Here is a tiny trained network, its code and every weight. The questions are about switching its units off for an input and a target symbol, where a switched-off unit gives its printed mean instead of its output.

import numpy as np


def w(rows, s, z=0):
    codes = np.array(rows[::2]) - 128.0
    scale = np.full(codes.shape[1], s)
    scale[-1] = z or s
    return codes * scale


def norm(h):
    return h / np.sqrt((h * h).mean(-1, keepdims=True) + 1e-5)


def f(y):
    return y / 2 * (1 + np.tanh(0.7978845608 * (y + 0.044715 * y**3)))


def softmax(a):
    e = np.exp(a - a.max(-1, keepdims=True))
    return e / e.sum(-1, keepdims=True)


def log_softmax(a):
    a = a - a.max(-1, keepdims=True)
    return a - np.log(np.exp(a).sum(-1, keepdims=True))


def net(x, mask):
    ids = ['Ψαγδεζηθμπ'.index(c) for c in x.split()]
    T = len(ids)
    res = E[ids] + P[:T]
    r = norm(res)
    for j in range(3):
        rows = slice(2 * j, 2 * j + 2)
        q, k, v = (r @ M[0][rows].T for M in (Q, K, V))
        z = softmax(np.where(np.tri(T) > 0, q @ k.T / 2**0.5, -1e9)) @ v
        o = O[0][rows]
        res = res + np.where(mask[j], z, o[:, -1]) @ o[:, :-1]
    y = f(norm(res) @ A[0][:, :-1].T + A[0][:, -1])
    res = res + np.where(mask[3:7], y, B[0][:, -1]) @ B[0][:, :-1]
    return log_softmax(norm(res)[-1] @ U[:, :-1].T + U[:, -1])


Q, K, V, O, A, B = {}, {}, {}, {}, {}, {}
E = w([
[187,142,85,142,107,175],'Ψ',
[69,91,66,103,96,97],'α',
[98,65,89,120,128,128],'γ',
[97,107,69,22,116,118],'δ',
[188,135,67,144,84,74],'ε',
[83,139,107,62,130,162],'ζ',
[94,177,147,88,209,120],'η',
[125,94,182,182,188,172],'θ',
[114,99,152,151,161,43],'μ',
[156,5,126,130,20,126],'π',
],0.014)
P = w([
[61,188,59,228,122,165],'0',
[231,47,131,13,219,61],'1',
[157,1,46,117,113,86],'2',
[70,198,123,214,99,132],'3',
[200,124,182,18,159,116],'4',
[114,18,41,128,119,93],'5',
[42,216,178,208,65,137],'6',
[164,132,207,19,85,126],'7',
[89,41,13,153,159,104],'8',
[8,203,203,218,63,135],'9',
],0.0095)
Q[0] = w([
[57,84,154,143,157,92],'h0',
[53,96,86,105,94,122],'h0',
[123,2,31,143,95,183],'h1',
[160,175,147,184,137,188],'h1',
[93,76,43,167,120,106],'h2',
[111,151,235,179,124,242],'h2',
],0.013)
K[0] = w([
[79,81,115,154,226,98],'h0',
[71,134,148,67,89,121],'h0',
[154,151,209,148,68,103],'h1',
[204,143,76,166,160,134],'h1',
[79,113,227,129,69,88],'h2',
[107,42,7,153,209,121],'h2',
],0.014)
V[0] = w([
[166,127,110,143,137,65],'h0',
[61,109,171,115,162,142],'h0',
[161,144,52,120,143,172],'h1',
[76,167,92,64,85,69],'h1',
[125,74,126,110,2,140],'h2',
[40,21,129,119,161,165],'h2',
],0.0095)
O[0] = w([
[71,126,112,131,93,60,131],'h0',
[216,162,35,143,118,185,58],'h0',
[132,205,65,153,84,192,255],'h1',
[231,161,91,71,123,50,92],'h1',
[106,76,161,114,33,153,162],'h2',
[1,79,124,95,174,199,168],'h2',
],0.0076,0.0046)
A[0] = w([
[47,214,242,150,183,120,145],'n0',
[149,247,197,111,224,209,3],'n1',
[171,29,254,21,212,45,142],'n2',
[192,69,155,200,50,63,124],'n3',
],0.0096,0.0022)
B[0] = w([
[218,191,130,134,135,122,221],'n0',
[128,111,207,94,68,123,197],'n1',
[148,150,191,179,79,3,254],'n2',
[116,149,178,113,153,147,219],'n3',
],0.021,0.0041)
U = w([
[126,142,187,175,179,176,54],'Ψ',
[47,144,81,118,61,86,50],'α',
[102,126,142,37,64,179,76],'γ',
[145,169,58,184,23,124,81],'δ',
[190,125,181,45,133,94,194],'ε',
[188,125,26,66,84,141,119],'ζ',
[168,195,42,154,200,78,144],'η',
[23,117,105,147,226,115,255],'θ',
[97,162,140,197,87,10,164],'μ',
[114,25,196,92,53,134,86],'π',
],0.013,0.0048)

Each question gives the input, a string of symbols that net reads in full, and the target symbol t.
The units are the heads (2 rows each of Q, K, V and O) and the neurons (one row each of A and B). Each row of codes is followed by its name. A weight is (code - 128) times the scale printed after its matrix; where a second scale follows, it is the last column's (O, A, B and U).
mask holds one flag per unit, heads first, then neurons. A switched-off unit (its flag False) gives its mean, the last column of its rows in O or B, instead of its output. The means were averaged over made-up inputs and are rounded, as every weight is.
A unit's drop is (log p(t) with every unit on - log p(t) with that unit switched off) / (log p(t) with every unit on - log p(t) with every unit switched off).
The circuit of an input: a set's keep is (log p(t) with only the set's units on - log p(t) with every unit switched off) / (log p(t) with every unit on - log p(t) with every unit switched off). Starting from all 7 units, units are removed one at a time, each time the one whose removal leaves the highest keep (on an exact tie, the one counted first), for as long as the keep stays at least 0.8.
units of the circuit, in order: the units of the circuit, biggest drop first
most important unit: the unit with the biggest drop
top k neurons: the k neurons with the biggest drops, biggest first
which heads matter: for each layer, one digit per head in row order, 1 if its drop is at least 0.15 and else 0, layers parted by /
input η η ζ α θ γ Ψ η ε, target η: which heads matter : 001
input Ψ α μ Ψ Ψ γ ε ζ, target μ: most important unit : h1
input θ α δ, target θ: units of the circuit, in order : h2, h1
input μ ε α Ψ η Ψ α θ Ψ Ψ, target δ: top 3 neurons : n3, n2, n0
input ζ Ψ Ψ η θ Ψ Ψ Ψ θ, target θ: which heads matter : 000
input ζ θ ε ε η Ψ, target η: which heads matter : 001
input Ψ Ψ Ψ, target Ψ: top 3 neurons : n3, n2, n1
input μ π μ α, target α: which heads matter : 000
input Ψ π ε, target π: which heads matter : 001
input η θ δ, target θ: units of the circuit, in order : h2, n0
input Ψ Ψ ζ ζ Ψ, target π: which heads matter : 110
input Ψ Ψ ζ ζ θ γ θ δ Ψ μ, target η: units of the circuit, in order : n0, n2
input δ Ψ η, target η: units of the circuit, in order : h0, n1
input θ Ψ δ Ψ ε Ψ ζ, target γ: units of the circuit, in order : n2
input μ μ ζ, target μ: units of the circuit, in order : h1, n2
input ε Ψ η γ Ψ α Ψ ε η, target η: top 2 neurons : n1, n2
input γ Ψ γ θ θ Ψ δ, target ζ: which heads matter : 110
input Ψ ζ ε, target ζ: top 3 neurons : n2, n1, n0
input α Ψ θ Ψ η, target μ: which heads matter : 000
input θ θ δ θ η θ π Ψ θ, target π: most important unit : h2
input θ Ψ Ψ θ, target δ: which heads matter : 011
input Ψ Ψ μ Ψ θ Ψ ε Ψ, target γ: top 3 neurons : n2, n0, n1
input μ ζ Ψ, target μ: units of the circuit, in order : h1, h0, n2
